Here is a tiny trained network, its code and every weight. The questions are about switching its units off for an input and a class, where a switched-off unit gives its printed mean instead of its output.

import numpy as np


def w(rows, s, z=0):
    codes = np.array(rows[::2]) - 128.0
    scale = np.full(codes.shape[1], s)
    scale[-1] = z or s
    return codes * scale


def f(y):
    return np.maximum(y, 0)


def log_softmax(a):
    a = a - a.max(-1, keepdims=True)
    return a - np.log(np.exp(a).sum(-1, keepdims=True))


def net(x, mask):
    res = np.array(x, float).reshape(1, 5) / 4 @ E
    y = f(res @ A[0][:, :-1].T + A[0][:, -1])
    res = res + np.where(mask, y, B[0][:, -1]) @ B[0][:, :-1]
    return log_softmax(res[-1] @ U[:, :-1].T + U[:, -1])


A, B = {}, {}
E = w([
[108,117,4,183],'x0',
[254,90,131,180],'x1',
[47,40,204,215],'x2',
[112,238,159,208],'x3',
[173,93,138,110],'x4',
],0.0087)
A[0] = w([
[83,236,75,121,183],'neuron 1',
[118,172,66,189,216],'neuron 2',
[185,95,111,22,183],'neuron 3',
[143,143,214,82,199],'neuron 4',
[138,56,153,195,118],'neuron 5',
[9,79,200,125,135],'neuron 6',
[47,144,111,215,254],'neuron 7',
[216,90,163,71,191],'neuron 8',
[210,168,216,130,113],'neuron 9',
],0.011,0.0063)
B[0] = w([
[135,193,153,64,222],'neuron 1',
[192,107,161,61,218],'neuron 2',
[99,135,38,119,223],'neuron 3',
[113,151,147,154,203],'neuron 4',
[144,79,139,162,197],'neuron 5',
[5,99,200,161,233],'neuron 6',
[149,77,200,66,251],'neuron 7',
[128,150,44,177,214],'neuron 8',
[161,187,142,210,191],'neuron 9',
],0.013,0.011)
U = w([
[163,170,97,240,106],'0',
[100,84,15,123,154],'1',
[140,126,160,61,149],'2',
[101,202,123,100,1],'3',
[191,26,127,179,73],'4',
[4,72,190,167,183],'5',
[191,119,108,91,160],'6',
],0.011,0.0044)

Each question gives the input, the list of numbers given to net, and the class t.
The units are the neurons (one row each of A and B). Each row of codes is followed by its name. A weight is (code - 128) times the scale printed after its matrix; where a second scale follows, it is the last column's (A, B and U).
mask holds one flag per neuron, in row order. A switched-off neuron (its flag False) gives its mean, the last column of its row in B, instead of its output. The means were averaged over made-up inputs and are rounded, as every weight is.
A unit's drop is (log p(t) with every unit on - log p(t) with that unit switched off) / (log p(t) with every unit on - log p(t) with every unit switched off).
The circuit of an input: a set's keep is (log p(t) with only the set's units on - log p(t) with every unit switched off) / (log p(t) with every unit on - log p(t) with every unit switched off). Starting from all 9 units, units are removed one at a time, each time the one whose removal leaves the highest keep (on an exact tie, the one counted first), for as long as the keep stays at least 0.8.
units of the circuit, in order: the units of the circuit, biggest drop first
top k neurons: the k neurons with the biggest drops, biggest first
drop when u is switched off: that unit's drop, to one decimal
input [-3,-6,-5,-5,2], class 1: units of the circuit, in order => [neuron 3]
input [-4,-8,-5,-4,-8], class 3: units of the circuit, in order => [neuron 1; neuron 7]
input [2,-4,-2,-4,-1], class 1: units of the circuit, in order => [neuron 7; neuron 3]
input [-8,1,4,0,8], class 0: units of the circuit, in order => [neuron 9; neuron 8]
input [-4,1,-7,-3,-5], class 1: top 2 neurons => [neuron 3; neuron 8]
input [6,-8,-3,-7,-6], class 2: units of the circuit, in order => [neuron 1; neuron 8]
input [6,7,-6,4,-6], class 6: top 2 neurons => [neuron 6; neuron 2]
input [4,4,1,-1,6], class 1: units of the circuit, in order => [neuron 7; neuron 9]
input [1,-3,-4,-2,0], class 1: units of the circuit, in order => [neuron 7; neuron 3]
input [7,-6,-6,0,0], class 2: units of the circuit, in order => [neuron 2; neuron 8]
input [3,-7,-6,4,-8], class 2: top 2 neurons => [neuron 2; neuron 7]
input [-1,6,5,5,-5], class 4: top 2 neurons => [neuron 6; neuron 5]
input [7,8,4,5,-7], class 4: drop when neuron 5 is switched off => 0.2
input [-7,6,6,8,8], class 0: drop when neuron 9 is switched off => 0.4
input [5,-1,-4,-2,7], class 1: units of the circuit, in order => [neuron 3]
input [-6,7,-6,4,4], class 0: drop when neuron 3 is switched off => 0.0
